Each row has a class, written after it.
 -1 -15  51 -34   3 114  21  17  34  16  48 -11  24  -4 -45 -14  21  24  22 -12  18  59 -37 -43  13 -34  10   0  46 -37 -11  13 -47  -7 -17  -5  16  25   1   5 -13  59  70 -31 : vazi
 -2  26  14 -50  17  93   5  -5 -19 -16  37  31  54  51   7  -9  13  29  32   4   8 -14 -28   5 -31  34 -11  -4  -1  -5  -1 -14  19 -21  48 -17 -41 -15  25  -6  -6  -9  -6 -24 : muzas
 32 -45  -3  -6   4 -39  -5 -31   1 -36  34 -25  20 -28  50 -13 -25  30 -40  26 -44  35   1  37  39   4  -7  24   1  -8 -47  11 -28   1  34  13   3 -28 -10   3 -36  -6  24 -15 : Pem
  4  -5  13 -46 -20  10 -24  37   9 -15  18 -11 -19  47  -6 -16   0   9   8  55   3 -71   0  11 -17 -26  -7 -12  20 -25  -5 -27 -26  -7 -24 -14 -37 -21   4  16  -6  38   1  22 : zetu
 -4  60 -31  28  20  25  -8  -4 -22  -2  17 -21 -27  -2 -39   0   7   3   5 -13  30 -20 -13 -34 -16  20  12   4  14  20 -19 -24  11  -4  18  -3 -22   2  35  -8  20  -5 -22  15 : rol
 18 -23  64 -32  14  41   8   7 -33 -42  14  -3 -46  15   7 -12  16  14  24   2  45  29   1 -33  -9   4  -1  13  39 -10 -31   2  12  20   2  10 -24  10  11  50   1  17  22 -37 : Fizo
 32  -6  -9  -2  48 -18  25  44  -7  -1 -20  -3  22   4 -31 -72   1  52  -5 -37  26 -25 -30  37  -5 -23  -1  -5   1  -3  12   3  30 -38  -5 -26   5  28  30 -29 -24  -2   9 -26 : rol
 18 -34  10 -30  -6   4  55 -18 -24   8  10 -45  23   8 -22 -80  31  24  21 -27  -5  25  35  -7 -31 -16   3  25  -1  46 -41  -2 -11  23  44 -34  -4 -13 -25  59 -49  54   3 -20 : nasu
 -5   0  48   1  27   8  -5 -43 -30 -31  19 -13 -30  26  28 -14 -20  27  16  14  26  16 -13  14  55   6   1  23  31  -1 -15  15  -8  35  16   1   0 -16 -19 -14   1   8   5 -13 : Fizo
-32  10   5 -25  10  29   0  13 -23  15   3   9   2 -12  16 -14  18  39 -36  49  24 -14 -24 -13  -6  10 -11  19  28 -20 -52 -13  22  -9 -33  12  24 -14  11 -19   3  20  -7 -26 : Pem
-50  16 -42 -38   7  37  16  18  -6  16   5  75   8  20  49 -23  10  46  11  26 -17  27 -23 -18   8 -11 -13  28   8 -22  41   4  18  33 -10  12  21  -7 -31 -14   7  11 -11 -20 : rero
 22  -1  14   2 -19  39  18  14 -14  39  -7  20  29 -38 -41  29  40  -5 -25  12  -2 -10 -27 -23  46  -9  11  -2   5  34  -7  23  -5   9  34  -7  10  23   5  10  -7   1 -14  -6 : Pem
 -9 -13 -15 -12 -73 -12 -27  27  -2  32  -1  52  -6 -32  15 -17 -10  19   1  46  -6  68 -29  24   0  12 -10  17 -39 -21 -54 -16  21  21  35  -5  33 -17  27  27  35 -13   5   4 : rol
-24  24  20 -20  -3  32  -8   5  -4 -38  -6  46 -77  -8   8 -23 -27 -14  59 -10  49 -17  32  -2  13 -26   0  -1   2 -19 -29 -22 -12  10 -17  -1 -39  11  19  23  10   9  36  22 : muzas
-27  18 -23  18  -9  24  -1  27 -37  -3 -36 -35   3 -27  80 -13  27   7  -1  14   0 -43 -12 103 -34   3 -33  29  12   0 -41  11  26  10   0  32 -21 -34 -41 -56 -10   0  -7 -33 : zetu
 26   3  10  57  13  53  33   9  -6 -42  18 -13 -18 -10   6  71   1 -18   5  49  -3  22 -19  54  50  55  39  15   6 -31 -25  13 -30  -3  34  -6 -20   8  -8  43  -8 -12 -23  -4 : vazi
 21   8 -15  31  19  58  -8 -15   3  -7 -15  26 -21 -42  28  45   4  -4  31  -2  -9  14 -57  29   9  25 -34  10  15 -10  13   4 -16   4 -24   5  20  -6   5 -41  11 -35 -25  20 : rero
-35  22 -14 -19 -20  26  -3 -17  11   5  26 -14  39  14  20  -6  -7  10  28  22   3 -45 -29  -3 -62  44  19  29  -8  25  34  -9  -9   8  20  13   8 -21  23  -2  -8 -17 -15 -10 : vazi
  6  -5  54  -6 -25   2  -8 -16   0 -17  37  40  61 -15   1  68  18  37  24  27 -20  -7  14 -12  31  -4  28 -10 -19   2 -38  15 -36  -5  35  -5 -19  14  -1  -8 -25  11 -15  12 : nasu
 34 -21 -37  11  28   6 -20  32  16 -13  27 -12 -33  34  -6 -16  27 -31   8  66   9   7 -39  51  22  15   2  16  15 -37  12 -13 -10  12 -46  12 -11  37  23  22 -40  60 -20  12 : vazi
-34  -6  35 -72  22  32 -32   3   2  10  17  15 -11 -10   7  47  16   7  11  16  14  38 -44 -38 -32   8 -50  19  27 -43 -21   3  -9  29 -30   8  18   1  17 -35  37 -25  30 -20 : rero
 -6  -9  -9 -11  23  33  -5  47  -5  -6  39 -31   4   4 -21  45  40 -25  41 -19  14   0  -4 -11  -4  -3   6 -20  -9 -26 -45  -4  17  -4 -10 -24 -29  24  21  18   4  -2   6   0 : rero
 39 -11  39  14 -23 -86  13  16 -33 -19  -8  -4 -10 -14   8  58  36  -1  37  20  -2  42   2  30  27 -43  16   1 -12 -26  29  -6  -3   4  -7 -14  -4  25   6  24 -22 -23  12   7 : muzas
-14   3 -27 -38 -38  67 -15  12  -9  43 -49  12  21 -14  29 -54 -14  10 -14   8  10  18 -19  13  -8  -7   2  18   7  52 -11 -33 -15  12   5   9  45 -14  37  13  18  14  -3   3 : muzas
 31  19 -36  19  20 -64 -15  -3 -30 -13  16  -1  10  -2   1  34 -14 -13 -18  -3 -17  38  -9 -41  80  -2   0 -16  27 -43 -24   6  -6  -3  15  -6  -5  12 -42  -7  23  18   4  -7 : rero
 45   4  25   7  16 -42 -13 -48 -12   3 -15  -3 -41 -14 -11  52 -13  -3 -13 -73 -15  39 -21  -4   8  17  14 -33  32  -3  -9   1  20   1  16 -14  31  -5  -9  -1 -13  18 -24  24 : rero
-11   7  10  14  20  37   1  40   2  -3  20 -10 -26  -1   9 -29  14  18  19 -29  25  12 -10  39  10  -7 -17  18   0 -49 -71  -3  26 -17  12 -26 -11 -13   2  -3  -9  31  26 -13 : vazi
-21  36  33  -2  31 -14 -10  14 -14  10 -16  46   9  10   1 -43 -15  17  11 -39  -9   6  16   5  17   2 -14  17  -2 -20   4   0  37  15  -1 -11  11  -5  38   5  -3  35  22 -11 : Fizo
 49   5  19   5 -30  34   7   2  -5  28  -8  -2  59  -8 -20 -66  12  12   7  15  22  -3 -40  56 -30  -2   7   7 -10 -46 -33 -27  -9 -28   9 -46  21  14  36  -8 -14  28  23  -6 : vazi
 53  32  21 -24  52   4  -3 -31 -49   5  -7 -32  11  23  17 -48  30   7  21  -5   2 -19   0  -3  -9 -15 -36  26  11 -48 -20 -13 -14  10 -40 -35   9  21  35   9  24  10  15  -5 : nasu
  8 -37   3 -27 -46  -3 -15  25   2 -15  -4  -6 -34 -19 -30 -83  -8 -22  43  46  -1 -26  -8  29 -82  17 -28  28  14  22   2 -12  15  16  11 -14 -23 -20  32  -3   0 -23   6 -26 : zetu
-23 -14  -5 -22  12  53  19 -25  11  10  32 -13 -30 -29  10  23  32  36 -14  14  19  19  -3  11  -2 -16  -2  -2  -3  -1 -26 -14 -30  49 -12  19 -20  -5  14  18  30 -82   7   5 : zetu
 -2 -26 -22 -32   0  12 -11 -21  -9  20  20  57 -18  23  -7 -25  20 -10 -13  48 -14  32 -28 -68 -15  38 -44  31  -2 -31 -30   6  15  30   6  -4  34  -2 -29  -3  -4  30 -16  -9 : Pem
 14 -24   7  17  12   3  19  39   9  36  23   2  -6   6 -13  17  40  10  19  12  11  16 -42  -8  38  -7  14 -17   0  18  36  24  13   0  10  -6  10   9  13  23  13 -15 -19  -2 : vazi
 64 -17  29  29   5  77   0  -2  -8  -1  -1   7 -25   6  20   2  32  13 -10  -4 -35 -17 -20   6  19 -17   0  21  10   9  11  11  -3  -7  13 -18   9 -16   4  19 -18  -5 -15  -8 : Pem
 11 -14  32 -14  34  75   9  19  -4  -5  -9  22 -48 -17  15  26  30  22 -21  17 -13  53 -15  -4 -50  -2   1   1  19 -47 -22  -8  -1  23 -29   0  11  12  25  27  24  -2  -6   7 : rero
-24 -22  14 -11  24  59  -5   0  40  28  34   2   2   0   4   9  27   6  53  12 -16  -5 -25   0 -41   3 -22  30   0 -23 -24  19 -24   0 -36  -6  46   0  63 -19 -17   0  28 -11 : vazi
 22 -48  13 -25  21  44 -20  36 -13   9 -14  54   1  25  13 -69   3 -26  44  48  -6 -63   0 -36  22  18  -9   0 -17  31 -18  31   8   7  12 -26  12  29  25  34   7  29 -20   9 : Pem
-14 -14 -28 -23 -19  16 -18  47 -29   2   5 -38  15 -40  63 -25  25 -14  39  15  14  13  -5 -20   2   1 -16  57   0  14 -43 -13  -7   5 -11   2  23   9  38   0 -10   8  25   2 : Pem
 -3   1   2  14  41  43   8  10  15  22  27 -15  15  19 -30 -40   0   8  -8 -21  -9  -7 -19  20   9  33 -22   7  13  10   1  -6 -12  10  17 -29 -28 -50  -7 -19  -2  -7   4 -15 : zetu
  0 -28   5 -13   5  79  19 -19  11  38   7  29  19  -9  16 -64  20  15   8  33 -19  15  18  43  -9  -9 -12  36  -8   3 -29   4 -38  29 -27 -12  14   7   8  31 -34  32  -1 -13 : nasu
 -5 -35 -22 -12  33   9  42  57   8   4  24  28   8  -8  34 -14   3  21  25  21   5 -19 -17  13 -21  58 -33   0  14 -24 -33  10 -10 -28 -11 -17 -22 -25  -9  10 -32  11 -18   0 : zetu
  5  -5  25  -7  46  78  -5  26  24  16  22   5 -30   6 -51 -22  40 -14  43  12  13  12 -11 -25   1  -6 -21 -10  22   3 -10  -4  -9  12 -35   4 -13  18  60  53   8  36  22  -3 : vazi
 19 -30 -23 -40 -36  41 -19  43  20 -45  15 -64  19  -6 -28  22  25  20   3  20 -34 -31   0   6 -10 -26  23  32 -17 -16 -12  20 -14  13  15  14   9  25  32  -4 -24  10  -8   0 : zetu
 -7   0  27   9  -5  76  40  35   0   7 -11  47  44 -17  14 -49  13  16  14 -16 -16  33 -26   7   3  10  -4   2 -29   8  15  -7  -6  17  33 -12  -3 -30 -11   0   0  25  33  13 : Pem
 12  21  48 -43   7  49 -15  31 -25  -1   5   3  11  10  -4  31  27  26   7  10  30  -2  -1 -10  13 -31  18 -10  21 -39 -32 -14  10 -26 -20 -12  -5  33  54  19   8  11  14 -15 : muzas
-18   1  -3 -25  -6   8 -22 -46 -14  13  11   8  52 -37  32  29  -9  -5  61  30  18  45  -7 -16  49  14  14 -15  18  36  -9 -12 -40  16 -21  21  30  17  34  -2  14 -22  14   5 : rero
 36  -9  27 -61  26  27 -27 -16   0 -13  -8   3 -43 -21 -24 -46  17  22  23 -35  13  36  24  -3  16 -22 -22  38   3  31 -33  -2   0  27  22  -6  10  25 100   3  -3   2   6  17 : nasu
 -5 -59 -26 -30   5  28  -3  35  11  -7  15  26 -18 -11  42  -7  15  33  37 -17  16 -12 -14  13  35   3  11  32   6   9 -30  10   0  19  -9  -6  11  27  14  -7 -34 -42  -5 -28 : zetu
 31  18 -23 -17 -17  54  22 -30 -28  -9 -39 -13 -63  23  33  42   8 -24 -15 -33   6 -28 -16  12 -36  -2  27   2  -5 -19 -28  -7  -8  22  19   3  24   1   9  22  19  -6 -16  20 : muzas
  5  23  47 -32  14   7 -37 -14 -22 -29  23 -66  55  18 -11  19 -18  13 -26  32  -2  11  -7  -9   8  40   0   7  14 -12  17   9  -1 -15  14   5 -12  -5 -16 -15  22  12 -26 -14 : nasu
-37  -5   6 -17   2  43  27  13 -13 -23  -6  11  -5 -13  25  13  14  48  16  57  12  24  -2  61  13 -24  -1  12  17  -8 -21   2   4  -3  -4  11   0 -19  -1 -26  -9  -5  -2 -19 : rero
-20  -9  40  15  31  43 -19   9  23 -25 -17  47  29  15   3  11  15  24  36   8   7  -8 -16  49   7  16   5  27 -14   0  14 -21 -16  10 -24  -2   4  22   4 -13 -54   5   6 -15 : vazi
-28  19  54  25 -14  19   2  16 -13  13  27  23  10 -16 -32  24  15  12  18  10   9 -47 -22  12  -7 -11   2 -36  20   4 -41   5  20  -2   4 -14 -37   1 -12   2 -10  32 -11   0 : Fizo
 75 -28 -32 -10  -7   1 -54  17 -18 -16   2  14 -21 -14  51 -48  13   2  -1 -27  -5  57 -26 -22  21 -17  -8  -4  38   6  -3 -26  17  17 -12  26 -16  20  -8  38  -5  36   0 -14 : rero
-13   5 -10   1  23  32   7  11  -3   2  10   2 -10  42  14  52  36   8  32   0   6   8  -8  12 -39   2  -9  -7  -1 -15   1 -13  14 -33 -32  10   9  -8  35  -7 -15 -12   8 -16 : rol
 19  -6  12   9  -5  52  19 -23 -17  -4   8  24  -2  27  20 -32   7 -10  24  15   5   5  -1  47 -25  27   4  -3  -2  18 -10  12   3 -13  46 -10 -27 -26  -3 -40 -12  22 -22   1 : nasu
  1  -8  29  -5   1  50  -1   2   0 -15  11 -26 -11   9   9  -8   4   9  -3 -35  26  12  35 -24  -5  11  46  42  14  19 -39   0 -41  20  53   0 -16 -29  23 -41 -19   4  34 -16 : zetu
-22  22 -25 -16  21  15  -7  33 -11 -31  -5  10  22   4  10 -21   2  14  21 -12 -24 -41 -54  10  26  23 -19  27 -20 -26 -31 -30  14  37 -16 -12  21 -13  21 -11  13  10  20   0 : Pem
-25  51 -32  33  33  30  51   7  -6  14  -6  33  38  10 -13  22  18  41  15 -21   9   3   2 -16   5  24  -8  -1 -53 -16 -10  16   7 -25  39  -2  15 -30  12 -32   8   2 -13  23 : rol
-16  13 -25 -10   1  21  -2  36   9   8   8  -5  -2 -69 -15 -20  13  13 -27   8   2 -20 -26 -17  -4   0 -24  24  27  15 -51  -6  -2   1 -23  36   3 -23  63 -19   0  16  26 -20 : Pem
 19  -9  16   8  49  36   6  -2 -12  -5  19  12  21   7  24  17  -2   7 -11  15  11 -16  37 -36  19   8  26 -11 -11 -18 -54  35 -30 -23  24  -1 -20  20  14   8   6  -5  -2  -6 : muzas
 15 -23 -26  15  24 -41  -2 -49   8   5  26 -42 -22  22  27  38  10  -2  -8  16  38  21   9  16  20  -7  -4  23   6 -36 -45   5 -35 -38 -12   6  31  -8  12 -45 -37 -12  13  -6 : vazi
-11 -24 -12 -18 -13  10   1  45  22  19  14 -20   5 -45  44 -14 -10  -3   7   8 -11 -62 -16   1 -29  57   4  41 -36  13 -21  19 -24  40 -28  18  10 -36  48  65  31 -25 -20  -9 : nasu
  3   6  69  -8  21 -55  12  13 -22   8  19 -35  62   7 -57  11  -3  32 -28  36   8 -18 -33  20  13  18  36 -51  13 -35  14   1  30   3 -38 -15   7  30   6  48   1  35 -24  -9 : Fizo
 14  33   7 -24  -3  51 -27   0  -3  -1  24  16   5   9 -20  17   3 -26  19  45  20   9   3 -10  16   4 -21  27  13 -62  15  -7 -15 -22 -38   0 -15  23  34  12  -2   4  15 -22 : muzas
 -5   8   6   5  44  12  29  32 -42   4 -23  19 -56  19  41  15  18 -31  47 -28   9 -27 -12 -11 -27   9  12  -7  18 -10 -59  -9 -11  15  -5 -35   0  10  26   4  14  18  13  22 : muzas
-13  47  64  -6  31  -6  25 -10 -40 -20 -38  11 -12  30 -40  61   8   3 -15  -6  15 -26  -8  24 -26   6  20 -15  37 -11  11 -40  -1  -1 -15 -26 -21   8 -17  12 -21   4  -5 -14 : muzas
 30   6 -31 -21  -8 -19   7 -44  -4  -8  11  21  -4 -25  13 -17 -33  17 -26  -6 -35  38  -6 -12   8  15  -6   0  12 -23 -11 -11 -21   7   2   3  14   8  -6  30   8   8 -14  13 : nasu
 29 -26  -9   5 -31  22  15  -5  -1  -9  -4 -55  39 -24  21 -16 -15  -2 -23  -3  -8 -25 -15  32  13   7  57   4 -15  10   1  38   0 -16  26  18  42  -3  17 -29 -14   5   3 -14 : Pem
 -6 -11  66  -8  31  55 -32  47 -13  -9 -14  31  -5   7  36 -25 -29  23 -48  49  12 -44  -7   1   8 -11  13   2  31 -25 -31  -9 -22 -34 -11 -42 -12  25 -21 -25  -3  24  -3  19 : Pem
 52 -41  23  15  33  18   0  40  -2 -26   7 -33  68   2  28  35  29 -15   1  -6   0  43 -53  17  -9  72   9  21 -47 -30 -47  -4 -44  23  51 -12  -5   5  26   4  10 -17  27   3 : vazi
 -5  19  35 -10  -8  29   1   2 -11   8  16 -37  13  13 -27 -45  11   1  19 105  25  -1 -21  15   3 -16 -11  15  11 -43  -3   6 -27  10 -12  -6   3  -1   4   4  33  40  20  -2 : vazi
 -3  24  24  16  25 -24  -9  -7 -42   4 -18  28 -16   3  78  12  27   1   8 -22  -9 -15  -2  45  11 -14  36  13  -7  -8 -15   9  -1  52   7  -4  -4  35  -1 -49   0  10  -8  22 : nasu
 27 -12 -22  -7  -2  51  -2  -7  -7  11  28  -2 -49   9  84  14 -17 -33 -17  12  -2  31 -12  24  -9  40  22  19  16 -43 -35  10 -27  -6   1  -4   9  -1  23  -9  16   5 -16  19 : nasu
 16  -9  12 -22   2 -14  35 -10 -17  -2 -16  -6   2   4  23 -34  -5  26 -22 -26  27  -7  15  29   2   2  -1  -8 -20 -34 -72   6  -3  -5  11  -5   1 -26 -26  10  -3  46   6  -2 : nasu
 33 -10 -22 -36 -40  23 -37   9  11  34   3  21  58 -21 -13   8  18  14 -39 -19   8   0 -21  11  29 -16 -24 -35 -10 -28 -58 -12  -2 -11  11  10  -8  13  -6  -5   3   8  10  -6 : zetu
 37   5  60  40  21  61   9  15  -5  23  49  54 -12  -5  -7 -18  27  25  22 -15  15 -45 -26 -29 -13  22  -9   1   1 -19  13  38  34  -5  17 -29 -41  -4   9  29   2 -15 -33 -17 : Fizo
